[[103 129 136 136 132 124 148 105 123]
 [116 119 137 128 124 136 133 115 122]
 [119 107 135 136 123 135 135 119 139]]
=>
[[129 136 136 132 124 148 105 123 103]
 [119 137 128 124 136 133 115 122 116]
 [107 135 136 123 135 135 119 139 119]]

[[122 127 116 123 126 128 123 144 128 126 118 130 124 122 116]
 [128 130 143 133 146 129 133 125 130 128 138 135 127 130 143]
 [126 132 137 136 117 132 136 143 125 119 135 119 119 106 136]]
=>
[[127 116 123 126 128 123 144 128 126 118 130 124 122 116 122]
 [130 143 133 146 129 133 125 130 128 138 135 127 130 143 128]
 [132 137 136 117 132 136 143 125 119 135 119 119 106 136 126]]

[[152 118 131 120 125 123 129 140 120 134 116 135]
 [133 123 116 116 135 147 139 134 126 134 111 131]
 [119 142 142 140 122 127 121 117 134 109 126 132]
 [144 112 142 138 143 131 139 133 134 131 133 129]
 [140 140 137 126 117 145 121 125 144 136 124 135]
 [129 153 127 120 118 137 117 126 138 133 133 125]
 [137 131 114 130 128 121 115 130 115 138 145 138]
 [129 140 118 110 126 121 113 130 119 133 120 114]]
=>
[[118 131 120 125 123 129 140 120 134 116 135 152]
 [123 116 116 135 147 139 134 126 134 111 131 133]
 [142 142 140 122 127 121 117 134 109 126 132 119]
 [112 142 138 143 131 139 133 134 131 133 129 144]
 [140 137 126 117 145 121 125 144 136 124 135 140]
 [153 127 120 118 137 117 126 138 133 133 125 129]
 [131 114 130 128 121 115 130 115 138 145 138 137]
 [140 118 110 126 121 113 130 119 133 120 114 129]]

[[123 130 118 128 120 132 144 144 122]
 [139 129 119 146 122 117 123 144 119]
 [140 104 113 135 126 126 125 142 145]]
=>
[[130 118 128 120 132 144 144 122 123]
 [129 119 146 122 117 123 144 119 139]
 [104 113 135 126 126 125 142 145 140]]

[[150 120]
 [104 108]
 [133 122]
 [149 116]
 [140 116]
 [128 150]]
=>
[[120 150]
 [108 104]
 [122 133]
 [116 149]
 [116 140]
 [150 128]]

[[117 135 149 150 130 119 139 125]
 [115 130 149 149 130 121 139 128]
 [121 136 142 144 130 118 133 125]
 [124 136 138 141 130 119 131 125]
 [116 131 149 149 130 122 140 127]]
=>
[[135 149 150 130 119 139 125 117]
 [130 149 149 130 121 139 128 115]
 [136 142 144 130 118 133 125 121]
 [136 138 141 130 119 131 125 124]
 [131 149 149 130 122 140 127 116]]
---
[[116 124 157 121 141]
 [119 125 126 132 130]
 [150 144 112 122 126]
 [144 151 117 105 150]
 [127 120 149 135 128]
 [130 119 132 142 107]]
=>
[[130 119 132 142 107]
 [127 120 149 135 128]
 [116 124 157 121 141]
 [119 125 126 132 130]
 [150 144 112 122 126]
 [144 151 117 105 150]]

[[113 136 115]
 [114 123 142]
 [107 121 149]
 [110 142 108]]
=>
[[107 121 149]
 [114 123 142]
 [113 136 115]
 [110 142 108]]

[[117 152 133 151 121 131 150]
 [120 116 142 116 108 128 116]]
=>
[[120 116 142 116 108 128 116]
 [117 152 133 151 121 131 150]]

[[136 136 126 151]
 [137 113 132 112]
 [110 125 127 108]
 [119 120 129 109]
 [109 132 126 119]
 [126 140 121 154]]
=>
[[137 113 132 112]
 [119 120 129 109]
 [110 125 127 108]
 [109 132 126 119]
 [136 136 126 151]
 [126 140 121 154]]

[[147 131 117 124 136 146 106 103]
 [113 144 150 153 119 116 122 149]
 [139 107 109 152 126 143 107 146]
 [126 136 120 104 145 129 137 123]]
=>
[[139 107 109 152 126 143 107 146]
 [147 131 117 124 136 146 106 103]
 [126 136 120 104 145 129 137 123]
 [113 144 150 153 119 116 122 149]]

[[118 124 135 134 129 129 123]
 [139 116 118 125 124 135 128]
 [141 148 131 129 145 135 141]
 [107 118 136 131 123 114 124]
 [131 127 132 134 123 138 122]
 [140 146 131 129 144 134 140]]
=>
[[139 116 118 125 124 135 128]
 [107 118 136 131 123 114 124]
 [118 124 135 134 129 129 123]
 [131 127 132 134 123 138 122]
 [140 146 131 129 144 134 140]
 [141 148 131 129 145 135 141]]
